Below is a small trained network, with its code and all its weights. Each question gives an input and a target symbol and asks what happens when units are switched off, that is, made to give their printed mean instead of their output.

import numpy as np


def w(rows, s, z=0):
    codes = np.array(rows[::2]) - 128.0
    scale = np.full(codes.shape[1], s)
    scale[-1] = z or s
    return codes * scale


def f(y):
    return np.maximum(y, 0)


def softmax(a):
    e = np.exp(a - a.max(-1, keepdims=True))
    return e / e.sum(-1, keepdims=True)


def log_softmax(a):
    a = a - a.max(-1, keepdims=True)
    return a - np.log(np.exp(a).sum(-1, keepdims=True))


def net(x, mask):
    ids = ['ΘΞαεζμστω'.index(c) for c in x.split()]
    T = len(ids)
    res = E[ids] + P[:T]
    r = res
    for j in range(2):
        rows = slice(4 * j, 4 * j + 4)
        q, k, v = (r @ M[0][rows].T for M in (Q, K, V))
        z = softmax(np.where(np.tri(T) > 0, q @ k.T / 4**0.5, -1e9)) @ v
        o = O[0][rows]
        res = res + np.where(mask[j], z, o[:, -1]) @ o[:, :-1]
    y = f(res @ A[0][:, :-1].T + A[0][:, -1])
    res = res + np.where(mask[2:10], y, B[0][:, -1]) @ B[0][:, :-1]
    return log_softmax(res[-1] @ U[:, :-1].T + U[:, -1])


Q, K, V, O, A, B = {}, {}, {}, {}, {}, {}
E = w([
[151,110,105],'Θ',
[112,134,92],'Ξ',
[110,134,90],'α',
[105,115,110],'ε',
[94,111,116],'ζ',
[119,83,150],'μ',
[60,142,101],'σ',
[102,96,142],'τ',
[168,254,140],'ω',
],0.008)
P = w([
[124,70,1],'0',
[71,127,146],'1',
[176,62,126],'2',
[139,179,104],'3',
[48,126,194],'4',
[231,54,162],'5',
[142,176,103],'6',
[43,124,192],'7',
],0.0078)
Q[0] = w([
[158,123,128],'H1',
[60,187,255],'H1',
[70,108,155],'H1',
[114,72,181],'H1',
[50,131,213],'H2',
[164,220,191],'H2',
[71,21,110],'H2',
[214,172,52],'H2',
],0.024)
K[0] = w([
[147,142,152],'H1',
[152,162,2],'H1',
[121,86,77],'H1',
[174,92,105],'H1',
[73,181,77],'H2',
[69,199,179],'H2',
[161,56,53],'H2',
[167,119,203],'H2',
],0.028)
V[0] = w([
[250,60,186],'H1',
[163,223,97],'H1',
[121,181,97],'H1',
[201,181,106],'H1',
[68,244,140],'H2',
[68,81,110],'H2',
[209,154,95],'H2',
[171,192,89],'H2',
],0.017)
O[0] = w([
[90,54,251,3],'H1',
[169,68,71,147],'H1',
[156,124,86,172],'H1',
[157,74,138,132],'H1',
[220,176,158,53],'H2',
[86,173,113,159],'H2',
[166,61,96,204],'H2',
[197,91,99,193],'H2',
],0.022,0.0047)
A[0] = w([
[22,100,119,145],'N1',
[75,84,122,103],'N2',
[238,158,249,63],'N3',
[152,52,114,1],'N4',
[46,255,178,69],'N5',
[154,192,190,129],'N6',
[78,51,196,43],'N7',
[30,69,136,88],'N8',
],0.0063,0.008)
B[0] = w([
[46,54,105,244],'N1',
[158,171,189,175],'N2',
[3,78,123,180],'N3',
[20,205,207,171],'N4',
[225,226,253,180],'N5',
[80,111,145,143],'N6',
[159,228,2,155],'N7',
[214,107,236,204],'N8',
],0.013,0.011)
U = w([
[43,9,183,166],'Θ',
[63,140,75,61],'Ξ',
[51,148,65,87],'α',
[82,155,132,94],'ε',
[85,177,145,101],'ζ',
[147,114,222,125],'μ',
[147,209,108,80],'σ',
[139,144,190,140],'τ',
[254,76,140,255],'ω',
],0.0038,0.0037)

Each question gives the input, a string of symbols that net reads in full, and the target symbol t.
The units are the heads (4 rows each of Q, K, V and O) and the neurons (one row each of A and B). Each row of codes is followed by its name. A weight is (code - 128) times the scale printed after its matrix; where a second scale follows, it is the last column's (O, A, B and U).
mask holds one flag per unit, heads first, then neurons. A switched-off unit (its flag False) gives its mean, the last column of its rows in O or B, instead of its output. The means were averaged over made-up inputs and are rounded, as every weight is.
A unit's drop is (log p(t) with every unit on - log p(t) with that unit switched off) / (log p(t) with every unit on - log p(t) with every unit switched off).
The circuit of an input: a set's keep is (log p(t) with only the set's units on - log p(t) with every unit switched off) / (log p(t) with every unit on - log p(t) with every unit switched off). Starting from all 10 units, units are removed one at a time, each time the one whose removal leaves the highest keep (on an exact tie, the one counted first), for as long as the keep stays at least 0.8.
circuit, biggest first: the units of the circuit, biggest drop first
top k neurons: the k neurons with the biggest drops, biggest first
which heads matter: for each layer, one digit per head in row order, 1 if its drop is at least 0.15 and else 0, layers parted by /
input Θ α Θ μ μ, target Θ: which heads matter => 01
input σ Θ α ε μ, target σ: circuit, biggest first => (H1; H2; N5)
input Θ Ξ ω Ξ, target ω: circuit, biggest first => (H2)
input Θ Θ Θ Θ Θ α, target Θ: circuit, biggest first => (H2; H1)
input α Θ ε σ, target σ: circuit, biggest first => (H2; N1; H1)
input Θ Θ α μ τ Θ Ξ Θ, target Θ: circuit, biggest first => (H2; H1)
input Θ α σ, target Θ: circuit, biggest first => (H2; N1)
input μ ζ μ, target μ: circuit, biggest first => (H1; N5; H2)
input σ μ Θ Θ, target τ: circuit, biggest first => (H1; N5; H2)
input α Θ ω Θ Θ μ α τ, target α: circuit, biggest first => (H1; H2; N8)
input Ξ σ Θ ζ α τ, target μ: top 3 neurons => (N8; N7; N2)
input ε ω Θ Ξ Θ ω, target Θ: circuit, biggest first => (N3; H2; H1)
input Θ ζ Θ Θ ζ τ ω α, target Θ: circuit, biggest first => (H2; N1; H1)
input Θ ω ω Θ ω, target Θ: top 2 neurons => (N3; N6)
input τ Ξ σ ω ω Θ α, target ω: circuit, biggest first => (H2; H1)
input α Θ Θ μ Θ ω ω, target ω: which heads matter => 10
input ω ε ε Θ σ, target ω: which heads matter => 01
input Θ α ζ Ξ Θ μ Θ, target μ: top 2 neurons => (N8; N5)
input μ ε Θ Θ Θ, target μ: circuit, biggest first => (H1; N5; H2; N8)
input ε Θ Θ, target Θ: which heads matter => 01
input Ξ α μ σ α σ, target μ: which heads matter => 11
input Θ Θ σ τ Θ α ω ε, target Θ: which heads matter => 01
input α μ Ξ ω Θ, target α: which heads matter => 11
input ω α σ α, target σ: top 3 neurons => (N1; N3; N8)
input Θ ω μ ω σ α Ξ, target σ: top 2 neurons => (N1; N8)
input σ Ξ Ξ Θ ε, target σ: top neuron => (N5)
